Known rows, with every way that one mark hangs from another:
pifedi(dufu(divisel)): [-4.89 -3.02 -0.82  0.77 -1.83  0.03  2.56  3.60  2.19  1.03  2.42 -3.54
  2.44  0.36 -2.57  0.15 -2.17  0.35 -1.34  1.49  0.43  2.67  0.50 -3.96
 -3.46]
duro(divisel sido(loti pifedi(dufu) zefut(luvafe))): [ 0.66 -3.44  1.03 -0.02 -2.56  2.51 -3.16  1.54  0.68 -2.87  0.33 -3.74
  0.61 -0.71 -2.77  7.95  0.28 -0.27 -0.03  0.36 -2.48  1.43 -2.36 -1.51
 -1.48]
dufu(divisel pifedi): [-5.09 -0.78 -1.07 -1.74 -2.10 -0.30  5.28  4.23  2.47  0.81  2.64 -3.74
  2.45  0.51 -4.12 -0.83 -2.67 -0.06 -2.36 -0.98  2.63  3.21 -0.60 -2.29
 -2.56]
duro(divisel(kopes) sido(loti luvafe)): [ 3.60 -3.73 -0.52  0.75 -3.37  3.49 -1.87  1.60 -0.64 -0.04  0.75 -4.26
  0.59  1.14 -3.27  3.10 -0.08  1.43 -0.33 -1.43 -3.54  1.12 -3.12 -0.48
 -0.86]
divisel(dufu(pifedi) duro(sido(loti(luvafe zefut))) kopes): [ 4.73 -4.10 -0.06  0.90 -3.64  5.51  3.93  1.99  0.87  2.12  1.32 -6.45
 -1.39  3.44 -1.14 -1.19 -1.78  1.91 -1.79  0.22 -2.23  1.08 -2.94  1.11
 -1.01]
zefut(luvafe): [-1.65 -2.74 -0.96 -0.11 -0.92  1.18  2.77  2.45  2.81  0.46  2.46 -4.29
 -0.56  0.88 -1.97  1.60 -0.66  0.84 -0.80  1.29  0.21  1.32 -3.04 -2.32
 -1.90]
divisel(dufu duro(sido)): [ 4.20 -4.75 -0.74  1.43 -2.97  2.89  3.28  1.83  0.49 -0.13  2.80 -5.20
 -0.88  2.99 -0.78  0.55 -1.88  1.02 -1.04  1.19  0.09  1.66 -2.81 -0.99
 -1.17]
divisel(dufu duro kopes): [ 5.36 -4.72 -1.05  1.29 -3.07  5.24  4.41  1.59  0.67  2.24  1.90 -6.40
 -1.42  3.60 -1.01 -3.68 -1.49  1.86 -2.11  2.37 -0.10  1.62 -2.16  0.40
 -0.92]
luvafe(duro(divisel(kopes) sido(loti zefut(pifedi(dufu))))): [ 1.18 -3.23  0.00  1.09 -1.57  2.79 -0.76  1.05 -0.44  0.07  0.63 -5.18
 -0.15 -0.21 -0.97  3.77 -2.55  1.98 -0.14  0.46  0.39  1.90 -3.81 -0.57
 -1.78]
zefut(luvafe(duro(divisel(dufu kopes))) sido(loti pifedi)): [ 1.82 -3.98  0.53 -2.71 -0.76  3.50  0.13  1.07  2.21  0.13  1.52 -5.68
  0.18  0.83 -1.21  5.67 -1.67  0.36 -0.47  0.97  0.31 -0.22 -4.99 -1.53
 -1.19]
luvafe(duro(divisel sido(loti pifedi zefut))): [ 2.30 -2.59  0.41  0.04 -1.76  3.19 -0.91  1.25 -0.53 -2.84  1.22 -3.32
  0.89 -0.97 -1.62  4.57 -1.81  1.31  0.31 -0.75  2.20  2.15 -4.34 -0.68
 -1.22]
loti(luvafe(duro(divisel)) sido zefut(pifedi(dufu))): [-0.71 -2.48  1.37  0.28 -0.59  2.93  2.52  2.34  2.84  3.19  0.31 -5.24
  0.51 -1.28 -0.37  1.33 -1.36  4.24  1.51 -1.80 -3.65  1.28 -3.67  1.47
 -3.21]
pifedi(dufu(divisel(duro(sido(loti(zefut(luvafe)))) kopes))): [-2.03 -4.13  0.02  0.16 -2.37  2.69  1.64  2.66  2.25  2.09  1.87 -5.17
  1.61  1.53 -1.76  0.96 -1.76  0.40 -1.61  1.50 -1.44  1.75 -1.23 -2.68
 -2.90]
divisel(dufu(pifedi) duro kopes): [ 3.64 -3.69 -0.87  0.67 -3.19  4.53  5.39  2.39  1.18  2.21  1.73 -6.79
 -1.42  3.61 -1.79 -3.25 -2.16  1.55 -2.73  1.88  0.57  2.12 -1.71  0.48
 -1.29]
dufu(divisel(duro(sido(loti luvafe zefut)) kopes) pifedi): [-1.16 -1.76 -0.80 -1.82 -3.02  3.56  3.51  3.05  1.57  0.83  1.44 -5.73
  2.01  2.07 -4.44 -0.71 -1.89  0.75 -2.90 -0.82  1.44  2.86 -2.40 -0.16
 -1.34]
duro(divisel(dufu(pifedi) kopes) sido(loti zefut(luvafe))): [ 2.76 -3.38  0.52  0.60 -3.29  3.26 -0.67  1.62 -0.11  0.47  0.25 -5.97
 -1.20  0.96 -1.97  4.26 -0.74  0.46 -1.07  0.19 -4.15  1.33 -3.64 -0.04
 -1.17]
loti(luvafe(duro(divisel)) sido(pifedi zefut)): [ 1.44 -1.10  1.01 -1.08 -1.50  4.54  0.98  2.02  1.56 -0.75 -0.16 -3.22
  1.47 -1.70 -1.73  1.16  0.12  3.50  0.73 -1.79 -0.39  2.37 -4.26  1.71
 -1.35]
luvafe(duro(divisel sido(zefut(pifedi)))): [ 0.35 -2.87 -0.33  0.57 -1.37  1.58  0.22  1.37 -0.14 -0.78  1.32 -4.86
 -0.37 -0.56 -0.85  3.67 -3.01  2.11  0.10  0.24  1.94  2.29 -4.32 -0.82
 -1.69]
sido(luvafe pifedi): [ 0.69 -1.68 -1.45  0.48 -1.61  3.94  1.11  2.90  1.69 -4.68  2.01 -2.44
  1.53 -0.22 -6.01  0.88  0.85  2.43 -0.09 -0.54  3.55  2.24 -1.31 -0.37
 -0.84]
loti(luvafe zefut(pifedi)): [-2.54 -2.61 -0.40  0.92 -0.34  2.59  4.62  2.62  3.42  1.61  1.31 -4.19
 -0.43 -0.71 -1.92 -0.79 -0.54  3.96  0.89 -0.47 -2.39  0.56 -2.18  0.94
 -2.37]
duro(divisel sido): [ 0.73 -3.91 -0.39  0.19 -3.19  0.13 -0.23  2.02  0.16  0.19  1.64 -3.58
 -0.19  0.56 -1.17  3.77 -1.82  0.50 -0.28 -0.49 -2.20  1.54 -2.13 -2.48
 -1.62]
divisel(duro(sido) kopes): [ 3.91 -4.60 -1.28  0.32 -3.26  4.32  2.35  1.11  0.96  1.71  1.41 -5.45
 -1.27  3.34 -0.81 -1.00 -1.45  1.98 -1.76  1.12 -0.30  1.06 -2.53 -0.72
 -0.49]
sido(loti luvafe(duro) pifedi(dufu) zefut): [ 0.85 -0.95  0.13  1.66 -0.18  6.68 -1.66  2.25  0.60 -7.40  0.46 -2.81
  3.57 -1.78 -6.82  4.06  1.70  2.64  0.66 -0.02  3.86  2.84 -3.24  0.60
 -1.40]

Rows:
[-1.28 -3.28 -0.90  0.55 -2.91  0.70  0.33  2.47  1.56 -1.72  2.19 -2.63
  0.35  0.31 -2.04  3.64 -1.76  0.73 -0.50 -0.07  0.91  1.57 -0.25 -3.23
 -1.66] => duro(sido(pifedi(dufu(divisel))))
[-0.61 -2.47 -1.08  1.71 -2.15  3.14 -1.08  2.48  1.24 -4.75  1.14 -3.31
  0.43 -0.30 -4.27  4.06  0.10  2.67  0.24  0.19  1.16  1.98 -1.88 -1.60
 -1.12] => duro(sido(luvafe pifedi(dufu) zefut))
[ 1.10 -2.73  1.36 -1.23 -1.61  3.98  2.06  2.56  4.00 -0.04  1.64 -4.39
  1.23  0.09 -1.99  2.42  0.58  1.47  0.14 -1.27 -1.22  1.23 -2.83 -0.88
 -2.31] => loti(sido(pifedi(dufu(divisel(duro)))) zefut(luvafe))
[ 0.95 -2.01 -0.95  0.75 -1.73  3.75  1.82  2.93  0.13 -0.91  1.82 -5.07
  0.97  0.45 -3.92 -0.64 -1.82  2.90 -0.59 -0.31  2.27  2.95 -3.95  0.13
 -1.83] => sido(luvafe(duro(divisel(dufu(pifedi) kopes))))
[ 1.26 -1.83  0.52  0.14 -1.69  4.44  1.59  3.23  2.99 -1.96  1.55 -3.25
  2.56 -0.62 -4.30  0.85  1.15  3.03  0.89 -2.78 -0.52  1.80 -2.11 -0.44
 -2.22] => loti(sido(luvafe pifedi(dufu(divisel))) zefut)
[ 3.49 -4.01  0.81  0.54 -3.64  2.95  0.19  1.92  0.18  1.60  1.05 -5.49
 -1.12  1.26 -1.22  3.48 -1.39  0.44 -0.68 -0.96 -4.82  0.74 -3.16 -0.51
 -1.60] => duro(divisel(dufu(pifedi) kopes) sido(loti(zefut(luvafe))))
[ 1.66 -2.49 -0.19 -0.48 -2.49  2.81  1.87  2.35  2.40  0.16  1.29 -3.49
  1.55  0.92 -2.62  0.67 -0.05  1.32 -0.88 -0.76  0.28  2.05 -0.50 -1.27
 -1.65] => loti(sido(pifedi(dufu(divisel(duro kopes)))))
[ 0.81 -3.65 -0.11 -0.20 -1.90  2.22  0.87  1.64  1.05  1.70  2.06 -5.90
 -1.70  0.87  0.16  2.69 -2.68  1.08 -0.81  1.19 -0.02  1.46 -5.00 -1.34
 -1.76] => zefut(luvafe(duro(divisel(dufu kopes) sido)))
[ 0.53 -2.16 -1.00  0.60 -1.22  3.28  1.11  2.71  0.21 -1.82  2.03 -4.08
  1.74 -0.05 -3.95  0.25 -1.31  2.76  0.03 -0.51  2.60  2.85 -4.22 -0.47
 -1.83] => sido(luvafe(duro(divisel)))
[-0.23 -4.08  0.75 -2.61 -0.61  2.97 -0.69  1.33  2.66  0.21  1.22 -5.55
  0.80  0.57 -1.30  6.63 -1.86  0.24 -0.50  1.52 -0.03 -0.08 -4.14 -2.51
 -1.88] => zefut(luvafe(duro(divisel(kopes))) sido(loti pifedi(dufu)))
[-3.72 -3.64 -0.51  0.50 -0.08  0.37  0.99  1.62  2.62  3.09  1.17 -7.70
 -2.06  0.32 -1.05  4.52 -2.99  1.39 -1.01  3.37  0.27  1.61 -2.21 -0.71
 -2.95] => zefut(luvafe(duro(divisel(kopes))) pifedi(dufu))
[ 4.73 -4.72  0.65  0.96 -3.56  3.45 -0.46  1.34 -0.16  1.63  1.18 -5.23
 -1.13  1.24 -0.65  3.20 -0.93  0.63 -0.26 -0.65 -5.27  0.37 -3.44 -0.53
 -1.35] => duro(divisel(dufu kopes) sido(loti(zefut(luvafe))))
[-1.99 -3.28  0.04 -0.86 -0.73  3.20  4.41  2.88  3.66  1.41  1.58 -3.67
  0.90 -0.10 -1.00 -0.73 -0.97  3.72  1.02 -0.87 -3.20 -0.23 -3.62 -1.20
 -2.27] => loti(luvafe zefut(sido))
[-1.89 -2.26 -0.95 -2.24 -3.43  1.99  4.51  3.16  1.95  2.43  1.96 -5.66
  1.15  2.41 -2.90 -1.30 -3.19  0.33 -3.26 -0.43  1.63  2.72 -1.45 -1.14
 -1.61] => dufu(divisel(duro(sido) kopes) pifedi)
[-2.56 -3.66 -0.31  0.49 -2.45  2.90  1.62  2.69  1.74  1.69  1.22 -4.71
  2.11  1.16 -2.15  0.11 -1.55  1.02 -1.61  1.62 -1.42  2.21 -0.88 -2.03
 -2.65] => pifedi(dufu(divisel(duro(sido(loti(luvafe) zefut)) kopes)))
[-4.02 -3.27 -0.99  0.80 -2.22  0.99  2.52  3.31  2.08  2.16  1.99 -4.17
  1.77  0.79 -2.27 -1.03 -2.23  0.79 -1.73  1.79 -0.08  2.41  0.56 -3.51
 -3.19] => pifedi(dufu(divisel(kopes)))
[-3.98 -3.77 -1.08  0.27  0.83 -0.06  2.11  1.78  3.23  1.63  1.07 -5.53
  0.72  0.74 -2.28  5.04 -2.08  2.13  0.25  1.49 -1.34 -0.29 -1.18 -1.81
 -2.63] => zefut(pifedi(dufu) sido(loti(luvafe(duro))))
[-2.98 -3.68 -0.03  0.64 -1.33  3.20  3.67  2.52  3.37  3.18  1.00 -5.51
 -0.31  0.14 -1.19 -0.51 -1.53  3.63  0.10  0.33 -3.34  0.69 -1.79  0.70
 -2.64] => loti(luvafe zefut(pifedi(dufu(divisel(duro(sido) kopes)))))
[ 4.20 -2.56  1.49 -0.84 -1.70  4.98  1.72  1.87  2.67  0.32  1.34 -4.86
 -0.39 -0.32 -0.95  1.72  0.01  2.39  0.58 -1.80 -1.00  0.99 -4.48  0.51
 -1.69] => loti(sido(pifedi) zefut(luvafe(duro(divisel(dufu kopes)))))
[ 5.61 -4.68  0.33  0.75 -2.72  4.60  2.15  1.45  1.04 -1.53  2.53 -4.96
 -0.55  2.41 -1.41  2.64 -0.58  0.45 -0.61  0.52 -0.26  0.99 -3.40 -0.11
 -0.84] => divisel(dufu duro(sido(loti(zefut(luvafe)) pifedi)))
[ 1.42 -1.60  0.12 -0.18 -0.99  2.62  1.49  1.96  1.84 -0.28  0.84 -4.41
  0.69 -0.10 -2.04  2.04  0.44  2.11  0.10 -0.79 -0.56  2.15 -4.42 -0.58
 -1.64] => loti(sido(zefut(luvafe(duro(divisel)))))
[-0.52 -3.75  0.55 -1.59 -0.32  2.78  2.67  2.14  3.13  0.75  2.15 -5.40
  0.13  0.14 -0.54  2.58 -1.93  2.05  0.52  0.11 -0.66  0.11 -5.29 -2.26
 -2.37] => loti(zefut(luvafe(duro(divisel)) sido))
[ 1.86 -1.30 -0.22  0.50 -1.15  6.21 -0.46  2.26  0.22 -6.18  0.78 -4.14
  1.52 -1.70 -5.57  1.90  0.36  3.23  0.24  0.36  4.63  3.38 -4.13  1.58
 -0.80] => sido(luvafe(duro(divisel(dufu))) pifedi zefut)
[ 2.52 -3.11 -0.01  1.07 -3.28  1.97 -0.53  2.62 -0.64 -1.38  1.58 -4.37
  0.85  0.93 -3.77  4.49 -0.84  0.52 -0.22 -1.74 -2.81  1.86 -3.04 -0.63
 -1.60] => duro(divisel(dufu(pifedi)) sido(loti luvafe))
[ 5.14 -4.19  0.05  0.94 -2.51  4.83  1.62  1.29  0.71 -2.50  1.97 -5.15
 -0.49  2.18 -2.01  2.96 -0.13  0.57 -0.82  1.24  0.32  1.47 -3.56  0.26
 -0.55] => divisel(dufu duro(sido(loti pifedi zefut(luvafe))))
